Here is a tiny trained network, its code and every weight. The questions are about switching its units off for an input and a target symbol, where a switched-off unit gives its printed mean instead of its output.

import numpy as np


def w(rows, s, z=0):
    codes = np.array(rows[::2]) - 128.0
    scale = np.full(codes.shape[1], s)
    scale[-1] = z or s
    return codes * scale


def f(y):
    return y / 2 * (1 + np.tanh(0.7978845608 * (y + 0.044715 * y**3)))


def softmax(a):
    e = np.exp(a - a.max(-1, keepdims=True))
    return e / e.sum(-1, keepdims=True)


def log_softmax(a):
    a = a - a.max(-1, keepdims=True)
    return a - np.log(np.exp(a).sum(-1, keepdims=True))


def net(x, mask):
    ids = ['Ωδζησφψ'.index(c) for c in x.split()]
    T = len(ids)
    res = E[ids] + P[:T]
    u = 0
    for l in range(2):
        q, k, v = (res @ M[l].T for M in (Q, K, V))
        z = softmax(np.where(np.tri(T) > 0, q @ k.T / 3**0.5, -1e9)) @ v
        res = res + np.where(mask[u], z, O[l][:, -1]) @ O[l][:, :-1]
        u += 1
        y = f(res @ A[l][:, :-1].T + A[l][:, -1])
        res = res + np.where(mask[u : u + 8], y, B[l][:, -1]) @ B[l][:, :-1]
        u += 8
    return log_softmax(res[-1] @ U[:, :-1].T + U[:, -1])


Q, K, V, O, A, B = {}, {}, {}, {}, {}, {}
E = w([
[81,172,79,48,170],'Ω',
[97,229,37,21,129],'δ',
[106,158,104,167,221],'ζ',
[98,126,180,139,145],'η',
[177,177,7,188,170],'σ',
[163,35,138,124,116],'φ',
[161,65,55,98,135],'ψ',
],0.019)
P = w([
[229,156,157,15,162],'0',
[170,180,113,17,107],'1',
[152,170,83,59,90],'2',
[148,154,65,120,59],'3',
[125,111,51,183,64],'4',
[126,106,40,206,44],'5',
[145,154,37,161,2],'6',
],0.0074)
Q[0] = w([
[204,2,217,81,120],'0.h1',
[237,112,89,138,201],'0.h1',
[47,149,38,90,186],'0.h1',
],0.0085)
K[0] = w([
[187,134,193,76,200],'0.h1',
[187,98,24,111,88],'0.h1',
[91,2,63,220,105],'0.h1',
],0.009)
V[0] = w([
[201,119,98,131,144],'0.h1',
[1,70,96,114,62],'0.h1',
[139,67,53,85,156],'0.h1',
],0.0076)
O[0] = w([
[169,172,159,61,248,193],'0.h1',
[166,161,112,77,54,77],'0.h1',
[216,87,154,69,204,253],'0.h1',
],0.012,0.0049)
A[0] = w([
[194,101,131,157,169,141],'0.n1',
[76,105,209,146,140,137],'0.n2',
[168,191,135,105,182,96],'0.n3',
[83,82,97,147,47,120],'0.n4',
[98,144,149,148,43,72],'0.n5',
[136,126,67,80,47,117],'0.n6',
[136,94,190,11,219,254],'0.n7',
[54,236,66,156,154,179],'0.n8',
],0.011,0.0043)
B[0] = w([
[137,204,109,81,31,160],'0.n1',
[103,169,133,65,100,136],'0.n2',
[28,70,55,114,158,184],'0.n3',
[185,123,71,198,84,134],'0.n4',
[114,179,17,185,174,132],'0.n5',
[127,27,124,152,209,142],'0.n6',
[173,43,136,206,154,250],'0.n7',
[103,28,135,254,62,160],'0.n8',
],0.0079,0.026)
Q[1] = w([
[134,192,32,126,224],'1.h1',
[216,116,51,192,172],'1.h1',
[102,174,66,2,72],'1.h1',
],0.0058)
K[1] = w([
[67,57,92,165,121],'1.h1',
[222,180,1,71,88],'1.h1',
[125,123,79,121,229],'1.h1',
],0.0062)
V[1] = w([
[168,192,73,51,3],'1.h1',
[248,187,134,209,103],'1.h1',
[123,148,133,180,176],'1.h1',
],0.0065)
O[1] = w([
[116,17,97,196,215,7],'1.h1',
[116,4,119,107,177,127],'1.h1',
[125,112,140,255,219,144],'1.h1',
],0.0094,0.019)
A[1] = w([
[202,75,100,170,172,4],'1.n1',
[119,231,57,144,127,205],'1.n2',
[85,162,145,197,84,200],'1.n3',
[116,87,179,74,132,228],'1.n4',
[25,193,184,7,146,186],'1.n5',
[146,194,242,2,176,11],'1.n6',
[79,77,90,151,157,2],'1.n7',
[141,204,157,131,56,146],'1.n8',
],0.0089,0.0062)
B[1] = w([
[98,169,139,122,158,254],'1.n1',
[117,145,150,124,98,241],'1.n2',
[165,69,134,81,145,240],'1.n3',
[125,147,105,154,70,204],'1.n4',
[147,195,13,127,103,200],'1.n5',
[253,127,152,184,163,176],'1.n6',
[64,132,113,150,126,172],'1.n7',
[92,125,181,92,164,242],'1.n8',
],0.014,0.0075)
U = w([
[153,244,72,248,113,157],'Ω',
[32,226,41,41,65,110],'δ',
[67,94,252,104,147,211],'ζ',
[164,29,180,254,55,236],'η',
[91,157,168,191,220,81],'σ',
[87,122,101,116,169,75],'φ',
[156,87,46,5,253,3],'ψ',
],0.0053,0.0037)

Each question gives the input, a string of symbols that net reads in full, and the target symbol t.
The units are the heads (3 rows each of Q, K, V and O) and the neurons (one row each of A and B). Each row of codes is followed by its name. A weight is (code - 128) times the scale printed after its matrix; where a second scale follows, it is the last column's (O, A, B and U).
mask holds one flag per unit, layer by layer, with each layer's heads first. A switched-off unit (its flag False) gives its mean, the last column of its rows in O or B, instead of its output. The means were averaged over made-up inputs and are rounded, as every weight is.
A unit's drop is (log p(t) with every unit on - log p(t) with that unit switched off) / (log p(t) with every unit on - log p(t) with every unit switched off).
The circuit of an input: a set's keep is (log p(t) with only the set's units on - log p(t) with every unit switched off) / (log p(t) with every unit on - log p(t) with every unit switched off). Starting from the 12 units with the biggest drops (on a tie, the unit counted first), units are removed one at a time, each time the one whose removal leaves the highest keep (on an exact tie, the one counted first), for as long as the keep stays at least 0.8.
circuit, biggest first: the units of the circuit, biggest drop first
top k neurons: the k neurons with the biggest drops, biggest first
k most important neurons of layer l: the k neurons of layer l with the biggest drops, biggest first
input η φ Ω η Ω, target η: circuit, biggest first	[0.n8; 0.h1; 1.n1]
input η η δ η, target ζ: top 3 neurons	[0.n3; 0.n7; 1.n8]
input η ψ ζ, target ψ: top 2 neurons	[0.n1; 0.n7]
input η δ ζ ζ, target ζ: 3 most important neurons of layer 0	[0.n7; 0.n1; 0.n6]
input ζ η η ζ σ ψ σ, target δ: top 4 neurons	[0.n3; 0.n7; 1.n6; 0.n1]
input Ω η η Ω, target η: top 3 neurons	[0.n8; 0.n3; 0.n6]
input ζ δ ζ, target ζ: top 2 neurons	[0.n8; 1.n8]
input η Ω φ ψ η ζ, target ψ: 2 most important neurons of layer 0	[0.n3; 0.n1]
input ζ σ η ψ η, target δ: circuit, biggest first	[0.n7; 0.h1]
input ψ δ η, target Ω: 2 most important neurons of layer 1	[1.n5; 1.n6]
input η δ Ω η η φ δ, target φ: top 4 neurons	[0.n8; 0.n6; 1.n7; 0.n3]
input Ω η Ω ζ, target η: circuit, biggest first	[0.n8; 0.h1]
input Ω ζ η δ ψ, target ψ: top 2 neurons	[0.n8; 1.n1]
input η σ δ, target σ: top neuron	[0.n7]
input δ ζ δ, target ζ: 2 most important neurons of layer 0	[0.n8; 0.n3]
input δ Ω ψ Ω, target ψ: top 2 neurons	[0.n7; 0.n1]
input η η Ω η, target ζ: 4 most important neurons of layer 0	[0.n3; 0.n7; 0.n4; 0.n1]
input ψ Ω Ω Ω, target Ω: top 2 neurons	[0.n3; 1.n3]
input η σ ζ, target σ: most important neuron of layer 0	[0.n7]
input δ η δ η η η ζ, target η: circuit, biggest first	[0.h1; 0.n8]
input δ σ Ω, target σ: top 3 neurons	[0.n7; 0.n1; 1.n1]
input ψ ζ φ ζ δ σ ψ, target ψ: top 2 neurons	[0.n8; 0.n1]
input η Ω φ σ ζ η δ, target η: top neuron	[0.n8]
input σ φ Ω σ δ, target σ: 3 most important neurons of layer 0	[0.n1; 0.n7; 0.n8]
input Ω φ η Ω η σ Ω, target σ: top 2 neurons	[0.n7; 1.n1]
input η η Ω η δ, target η: circuit, biggest first	[0.n8; 0.h1]
input Ω ζ δ, target ζ: 2 most important neurons of layer 0	[0.n8; 0.n7]
